-12  11 -18  11   4   5  25  24 -10   2  16  -7  -8  18   2   5  -5   5  -5  -3   4   5   2  16  -4  38  -8 -11  -8  -8  30   4   7  -3  -5  -7  17 -18  10  -1   1  -3  -8 -13 -> (81)/<8>
  0 -26  -8   9  -6  15   6  12  -5  -4  18   1   0  13   1  -3  -1  16  -1   0  15   0  -4  15 -20  23 -18  -3  -7   0   0 -17   5   7 -11  -4   3  -7   7 -33   8   5 -16  -7 -> (75)/<8>
 -8  17   8  -4  -3  -4  11  47  -3  -5  -8   2   8  37  -2  18   4 -20  -1  18   9   4  10  -3  -3  -2  -2   1 -29   5  25 -20  15 -26  -4 -13  19  -5  18  -2  21   8   2 -24 -> (74)/<8>
-15  -9 -14  -2  -4  11  37  35  -7  -3  -2  -7   7  34  14   7  -3  -4 -11  -5   4  -9  10  28  -8  38 -16 -10 -13  -4  32 -24  18 -14 -12  -9  15 -21 -12  -3  10   3 -23 -31 -> (84)/<8>
 -8  -9 -13   8   8  20  41  38  -7 -15   0  -2   8  34   9   7  -3   4 -15  -7  -2  -7   7  37 -18  50 -23  -9   1  -5  40 -38  22   2  -9  -2   9  -9 -19   1   3   5  -5 -21 -> (84)/<8>
 -9   6  -1  -3   7  14  26  20   0  -2   8   2  -4  20  -2   2   7   4  -8  -3 -12  -3 -20  27 -11  33 -20 -13  12   6  19 -32  12  23   2   2   0  -8 -18   4 -13   5  -7  -3 -> (84)/<14>
 -8   6 -10   0   5   6  28  41  -1   1   9  -2  -2  24   2   8  -4   9 -10  -6  28   5  -5  12 -15  33 -78  -9  -1  -9  27 -16   8  -5  -9   2  15 -10   7  -2   2   4  -9 -13 -> (81)/<8>
 -1   8   4  14  -1   7  12  29   6  -2  -4  -1   3  21   0  -2   3  -2   1  -7  -7  -2   2  15  -6  15   1  -3  -6   3   7 -14  15   0  -2   1   8 -14   2  -2   4   3  -4 -12 -> (84)/<8>
 -3   4  -1   2   7  17  23  27   6  -3   0  -2  -4  29   4  15   0 -15 -12 -12 -11   0 -14  15 -20  25 -11  -3   4  -5  12 -21  13  18  -1   3   2  -9 -10   3  -5   6  -5  -5 -> (84)/<14>
 -3  12  19   5   8   7  14   9  10  -9 -13   1   0  10   3   4   4  -6   5  -1  -8   6  -1   3  -3 -11  -5   5  10  -6   3   9  -4  11   3   5  -3   0  -5   1   0   1   2   5 -> (74)/<14>
-10  -3  -7  -5  17  15  41  33   6 -15 -15   0  -2  32  17  12   6 -11  -7 -17  -9   1  -9  16 -22  47 -23  -1   2 -15  36 -16  21  26  -7  20   3 -14 -22   5  -7  10   1 -20 -> (82)/<14>
 12   4   3  11   4   6  21  28   3  -1   0  -1  -1  26   1  14  -1  -4  -4  -7  -7   0  -5  13 -12  20   9   0  -1   7 -11 -13  21  24  -1  11   1 -16   0   4  -5   6  -4  -6 -> (82)/<14>
 -3 -32 -29  -1 -10  13  30  25 -11   5   7   1   3  28   9  -4   2   5 -10  -6  19  -4   0  23 -17  29 -15 -13   4  -7  51 -44  12  11  -9 -18  13  -6 -11  -2   6   4 -14 -19 -> (75)/<8>
 -1  17  12   6   2   4   9  38   4  -4  -6  -9  -2  15   0  10  -1  -3  -3 -15 -10   6  -5   4  -7   2 -13  -8  -3  -5  -6 -17   3  -2  -1   3  -2 -19  10   1  -2   4  -2   4 -> (81)/<14>
 -2 -14 -11   9   7  13  22  37  -7  -7   5  -4   3  11   3   4  -7   6 -14  -4   5  -7  -8  11 -11  46 -30 -32  -6  -6  41  -4   2  -8  -6   1   7 -12 -12  -6   4   7  -7 -13 -> (81)/<8>
 13 -12  16  -6  -8  23  33  36  19  -9 -20  -3   1  31  11   5   0 -10  -2 -12  -4   3   6  12 -21   7 -20  -6  18  -5  31 -29  16  17   1   5   0 -13  -5   5   1  16 -11 -12 -> (75)/<14>
  4   5   2  -6   3  -4  29  20   1   5 -15   0  -1  30   6   7   0  -9 -10 -11   1  -1  -5   9  -9  18 -22  -2   3  -4  19   2  15  16  -5   7   4 -12  -4   7  -8   9  -3  -6 -> (81)/<14>
  4 -15   6   1   5  34  25  15  12 -12  14   3  -7  28   2   2  -5  21 -11 -27  -6  -1 -19  29 -33  43 -15 -25  33 -13  52 -13   3  24   9   9  -6  -3 -19   8 -11  15 -10  10 -> (75)/<14>
 -7 -16 -25  11   8  24  31  16   0  -1  25   6  -4  12   5   2  -1  21 -14  -5   7   4 -11  26 -19  52 -36 -13   9  -5  34 -25  16  24  -7   3  16  -8 -10  -1   1   4 -21  -4 -> (75)/<8>
 -2  18   7   5  -5 -14  -4  27  -6   0  -9  -4   4  10  -5   9  -3 -15  39   1  12   4   9 -13   4  -6  -3   3 -32   2 -17   5  13 -29 -11 -21   9 -12  17  21  18  -2   6 -17 -> (74)/<8>
  9  12  23  18 -26 -22 -38  33 -13  -3  -5  -6  15  17  15   5  -1 -11  12  14  27  18  32 -20  19 -70  53   3 -58  21 -75 -12  10 -49  -4 -22 -15 -12  53  -6  34  -7 -10 -19 -> (75)/<8>
 -1 -23  -8   3   9  32  51   9  15 -18   4   3   4  24  -2   3   0   0  -4 -31 -11  -6 -20  36 -32  46 -28 -18  31 -17  43 -17  17  44   2  13   0 -12 -31   3 -14  13 -10  -2 -> (75)/<14>
  4  -8   0   5   4  12   1   1   5  -8  -2   5  -4   6   9   4   1  -8   2 -17  -8   1 -13 -12 -11   5   9  -7  -3  -8 -16   9   7  14  -2   7  -5  -6   4   4  -2   4 -12   3 -> (82)/<14>
 -3  -3   7  -3   4  23  21  26  12 -19   1  -5   2  26   6   9  -8  -7  -3 -22  -7  -1  -8  14 -25  23 -12  -3   4 -11  25 -32  11   4   2  -5   0  -6  -6   2  -1  10 -13  -7 -> (75)/<14>
 -5  -1  16  -4 -14  -9 -13   9   5   1 -13  -1   4   4 -10  -4   0  -4  10   3   6  -2  -2 -11   4 -32 -13   1  -9   5 -19 -28   9 -10 -11  -7  -5  -2  12  -4  14  -2 -22  -9 -> (75)/<12>
 -2 -10  -6   3  -4   7  21  13   3  -3   4   0   0  12   7   2  -6  -4  -2 -11   6  -2  -1  13  -9  17 -17  -1  -8  -6  20 -31   8 -11 -16  -4   6  -8   4   1   8  -2  -9 -14 -> (75)/<8>
 -1  -8 -26  23   1  11  -5  24  -9  -3  14  -1   7  30   1   3   2   7  -6  -3   1  -3  -4  28  -8  34 -27  -4  -8   1  19 -13  24  -1  -4  -3  26 -11  -3   0   0  -2  -9  -9 -> (84)/<8>
 -8  24  21  -5 -12 -16   4  45   4   2 -27   6   9  33  -6  10   4 -22  10  -7  15   9  28 -10  -5 -29 -25   3 -24  -2  -1 -23  10 -25 -13 -10   8 -16  34  -3  16  -1  -3 -18 -> (81)/<12>
 -7  -5 -17  -2   6   4  14  27 -13   6   5   5   4  19   3   1  -5  -2 -11   1  -7  -6   1  13 -10  31   4  -5  -8  -1  12  -5  10   2  -8  -4  31   0  -1  -2   2   0  -1 -15 -> (82)/<8>
 -9   4  -9  12  -1  -9  25  21  -4   1  -8  11  11  19 -28   6  33  -5  -5   4  10   4  13  15   0   8  -1  -5 -21   1  -1 -23  16 -19 -10  -9   5 -15  11  -8  13  -1 -16   0 -> (84)/<8>
-10  23 -10  -1   8   7   8  15  -2   0 -12   3  -1  14 -19  -4   2   4 -10  -8   5  -5  -4  20  -7  37 -57  -3  11  -5  53 -13  13   4 -10  -2   9  -1  -6   5   4  10  -2 -10 -> (74)/<8>
  2  19   4   4  -7   3 -11  23 -10   1   3  -1  -3  16   0   4  -3  -1  -1  -1   3   2  -1  -1  -1  -4   4  -1 -21   9 -21 -13   4 -10  -6  -8  -4  -7  12 -16  10  -5   7  -4 -> (84)/<8>
-19 -37 -26   5  12  33  36  20 -12 -23  22  -7  -3  21   5  -2   2  14 -17  -5  -7  -6 -20  44 -32  75 -40 -12  17 -10  50 -27   9  33  -7   2  12 -10 -18  -1 -14   3 -16 -22 -> (84)/<8>
-20 -16 -11  -1   1  16  23  31  -2  -3   2   1   4  15   1  -6  -6  19  -1   0   3  -3   0   8 -13  25 -32  -9   6  -7  43 -39  16   7 -14   3   9  -7  -2  -2  10  -5 -16 -15 -> (75)/<8>
-11  -5 -16   3  -8  -3  45  22  20   5  -4   2  -4  21   9  -1  -3   2 -13  -7  11  -3  -4  15  -4  33 -41  -7  -5 -13  25 -18  15  -3 -17   2  20 -24   0   2   2   3 -10  -7 -> (81)/<8>
-15  -5 -18   1   5  16  40  37 -11  -5   1   1   5  33   3   1   0  14 -14   0   6  -1  -3  24  -9  54 -32 -11   0  -7  46 -29  20  -1 -14  -3  17 -15  -8   0  20   0 -20 -27 -> (84)/<8>
-13   1  -7   4  -2   2  15  41 -11   1  -2   0   2  15  -2   4  -4   8  -5  10  14   1   4   9   3  18 -24 -14 -10   3   4 -10   8  -2  -4   8  11 -27  14  -5  15   1   2 -17 -> (81)/<8>
 -5  10 -11   7   2   7   8  30  -1  -4   4  -2   1  19   9   5   4   4  -3  -3 -10   8   8   0  -6  10  23  -8 -14   2   4 -18   8  -8  -5  -5  -2 -12   7  -8   5   1  -5 -12 -> (75)/<8>
  3  12  -6  -1   2   9  24  23   6   2  -1   3  -9  23 -13   8   0  -4  -7 -19 -11  -6 -20   0 -13  24 -10  -4   6  -2   4 -13  12  36  -7  11  -6  -5  -3   1 -13  13 -15   7 -> (82)/<14>
-14   1  -9   4  13  32  31  21   1   0  14  -1 -12  15  -7   5  -2   2 -21 -11 -14 -14 -26  38 -19  64 -38  -7  30 -11  46 -18   9  42  -2   9   5  -2 -26   8 -13  15   1   5 -> (84)/<14>
